Below are the code and all the weights of a small trained network. Each question names an input and a target symbol and asks about switching units off, where a switched-off unit gives its printed mean instead of its output.

import numpy as np


def w(rows, s, z=0):
    codes = np.array(rows[::2]) - 128.0
    scale = np.full(codes.shape[1], s)
    scale[-1] = z or s
    return codes * scale


def norm(h):
    return h / np.sqrt((h * h).mean(-1, keepdims=True) + 1e-5)


def f(y):
    return np.maximum(y, 0)


def softmax(a):
    e = np.exp(a - a.max(-1, keepdims=True))
    return e / e.sum(-1, keepdims=True)


def log_softmax(a):
    a = a - a.max(-1, keepdims=True)
    return a - np.log(np.exp(a).sum(-1, keepdims=True))


def net(x, mask):
    ids = ['ΔΞΨαβεζηστ'.index(c) for c in x.split()]
    T = len(ids)
    res = E[ids] + P[:T]
    u = 0
    for l in range(3):
        q, k, v = (norm(res) @ M[l].T for M in (Q, K, V))
        z = softmax(np.where(np.tri(T) > 0, q @ k.T / 2**0.5, -1e9)) @ v
        res = res + np.where(mask[u], z, O[l][:, -1]) @ O[l][:, :-1]
        u += 1
        y = f(norm(res) @ A[l][:, :-1].T + A[l][:, -1])
        res = res + np.where(mask[u : u + 8], y, B[l][:, -1]) @ B[l][:, :-1]
        u += 8
    return log_softmax(norm(res)[-1] @ U[:, :-1].T + U[:, -1])


Q, K, V, O, A, B = {}, {}, {}, {}, {}, {}
E = w([
[87,144,173],'Δ',
[174,112,65],'Ξ',
[161,96,94],'Ψ',
[62,164,213],'α',
[175,163,189],'β',
[114,140,141],'ε',
[102,50,203],'ζ',
[168,144,199],'η',
[164,138,11],'σ',
[58,130,159],'τ',
],0.012)
P = w([
[127,148,124],'0',
[152,46,155],'1',
[204,225,8],'2',
[138,38,151],'3',
[228,213,3],'4',
[148,22,135],'5',
[246,200,1],'6',
[135,36,145],'7',
],0.0081)
Q[0] = w([
[58,243,161],'L0H1',
[254,63,172],'L0H1',
],0.0074)
K[0] = w([
[111,195,150],'L0H1',
[254,42,128],'L0H1',
],0.0088)
V[0] = w([
[1,121,124],'L0H1',
[70,202,131],'L0H1',
],0.006)
O[0] = w([
[177,37,115,4],'L0H1',
[217,160,3,40],'L0H1',
],0.0049,0.0019)
A[0] = w([
[119,94,153,3],'L0N1',
[55,93,122,70],'L0N2',
[98,133,161,38],'L0N3',
[197,62,68,157],'L0N4',
[5,123,105,55],'L0N5',
[112,90,85,19],'L0N6',
[180,171,147,56],'L0N7',
[45,47,65,18],'L0N8',
],0.014,0.0051)
B[0] = w([
[125,166,93,141],'L0N1',
[134,34,161,161],'L0N2',
[148,122,115,141],'L0N3',
[88,145,191,254],'L0N4',
[151,47,182,153],'L0N5',
[114,53,8,147],'L0N6',
[90,112,108,159],'L0N7',
[196,2,124,182],'L0N8',
],0.0094,0.007)
Q[1] = w([
[89,85,120],'L1H1',
[51,7,211],'L1H1',
],0.011)
K[1] = w([
[214,65,122],'L1H1',
[249,125,106],'L1H1',
],0.013)
V[1] = w([
[171,86,71],'L1H1',
[249,123,161],'L1H1',
],0.012)
O[1] = w([
[57,163,154,89],'L1H1',
[131,158,247,3],'L1H1',
],0.016,0.0018)
A[1] = w([
[87,153,149,236],'L1N1',
[131,127,136,95],'L1N2',
[27,7,104,101],'L1N3',
[177,72,184,2],'L1N4',
[118,92,170,83],'L1N5',
[94,96,71,96],'L1N6',
[191,193,130,166],'L1N7',
[121,96,205,20],'L1N8',
],0.013,0.0062)
B[1] = w([
[141,166,73,182],'L1N1',
[129,117,134,128],'L1N2',
[11,233,158,254],'L1N3',
[172,165,106,170],'L1N4',
[118,199,103,178],'L1N5',
[216,167,82,172],'L1N6',
[63,129,88,178],'L1N7',
[149,209,153,175],'L1N8',
],0.011,0.0085)
Q[2] = w([
[180,193,150],'L2H1',
[174,175,10],'L2H1',
],0.011)
K[2] = w([
[187,98,255],'L2H1',
[252,48,126],'L2H1',
],0.0085)
V[2] = w([
[141,50,203],'L2H1',
[3,122,134],'L2H1',
],0.013)
O[2] = w([
[102,17,93,1],'L2H1',
[105,75,2,137],'L2H1',
],0.0082,0.0081)
A[2] = w([
[39,182,184,166],'L2N1',
[129,180,77,200],'L2N2',
[160,63,8,72],'L2N3',
[127,125,129,108],'L2N4',
[38,114,84,192],'L2N5',
[175,102,188,44],'L2N6',
[152,98,138,1],'L2N7',
[145,150,110,157],'L2N8',
],0.013,0.0036)
B[2] = w([
[168,100,110,245],'L2N1',
[91,93,129,229],'L2N2',
[103,1,224,158],'L2N3',
[178,119,105,128],'L2N4',
[134,102,250,188],'L2N5',
[70,225,68,134],'L2N6',
[125,139,162,128],'L2N7',
[124,112,179,166],'L2N8',
],0.011)
U = w([
[94,49,150,164],'Δ',
[103,80,208,141],'Ξ',
[181,148,164,101],'Ψ',
[199,87,136,168],'α',
[193,155,188,77],'β',
[112,79,64,253],'ε',
[122,190,44,106],'ζ',
[148,145,134,99],'η',
[3,160,148,47],'σ',
[169,92,128,174],'τ',
],0.018,0.006)

Each question gives the input, a string of symbols that net reads in full, and the target symbol t.
The units are the heads (2 rows each of Q, K, V and O) and the neurons (one row each of A and B). Each row of codes is followed by its name. A weight is (code - 128) times the scale printed after its matrix; where a second scale follows, it is the last column's (O, A, B and U).
mask holds one flag per unit, layer by layer, with each layer's heads first. A switched-off unit (its flag False) gives its mean, the last column of its rows in O or B, instead of its output. The means were averaged over made-up inputs and are rounded, as every weight is.
A unit's drop is (log p(t) with every unit on - log p(t) with that unit switched off) / (log p(t) with every unit on - log p(t) with every unit switched off).
The circuit of an input: a set's keep is (log p(t) with only the set's units on - log p(t) with every unit switched off) / (log p(t) with every unit on - log p(t) with every unit switched off). Starting from the 12 units with the biggest drops (on a tie, the unit counted first), units are removed one at a time, each time the one whose removal leaves the highest keep (on an exact tie, the one counted first), for as long as the keep stays at least 0.8.
circuit, biggest first: the units of the circuit, biggest drop first
unit that matters most: the unit with the biggest drop
top k neurons: the k neurons with the biggest drops, biggest first
top k neurons in layer l: the k neurons of layer l with the biggest drops, biggest first
input η τ Ξ, target β: circuit, biggest first => L1H1, L1N3, L0N8, L0N4
input η σ τ σ Ξ α σ, target β: circuit, biggest first => L2H1, L1N3
input ε Δ Δ, target α: top 2 neurons => L1N3, L0N4
input σ η η τ α, target ζ: circuit, biggest first => L0N8, L0N4, L1H1
input Δ Δ Δ τ Ξ, target ε: top 3 neurons in layer 0 => L0N8, L0N4, L0N7
input η ε Ψ, target β: circuit, biggest first => L2H1, L1N3
input Δ ζ Ψ, target ε: circuit, biggest first => L1H1, L0N8, L2N3
input η Ψ Δ Δ σ, target β: top 4 neurons in layer 0 => L0N7, L0N8, L0N4, L0N5
input β σ ε σ Δ Ψ, target σ: circuit, biggest first => L2H1
input η σ ζ, target β: top 2 neurons in layer 0 => L0N4, L0N3
input σ ζ Δ α η ε, target β: top 2 neurons => L1N8, L0N4
input σ σ σ σ σ τ η, target ζ: top 3 neurons => L1N3, L0N4, L2N5
input τ Ξ τ, target Δ: top 2 neurons => L0N8, L0N5
input σ Δ α, target ζ: unit that matters most => L2H1
input Ψ Δ ζ ζ τ, target Ξ: top 2 neurons => L1N3, L2N5
input Ψ τ Δ ζ Δ, target Ξ: top 4 neurons => L1N3, L2N5, L0N5, L2N3
input η τ Δ Ξ τ, target β: top 3 neurons => L1N3, L0N7, L0N8
input ζ ζ ζ σ σ σ σ, target σ: top 2 neurons in layer 0 => L0N8, L0N4
input η τ β α τ η, target β: top 2 neurons => L1N3, L1N8
input ε σ Ψ σ τ, target α: top neuron => L1N3
input Ψ σ Δ τ η τ σ, target Ξ: top 2 neurons in layer 0 => L0N8, L0N4
input σ σ ζ Ψ σ Ψ, target σ: top 2 neurons in layer 1 => L1N3, L1N5
input σ η τ, target ζ: top 2 neurons => L0N8, L2N5
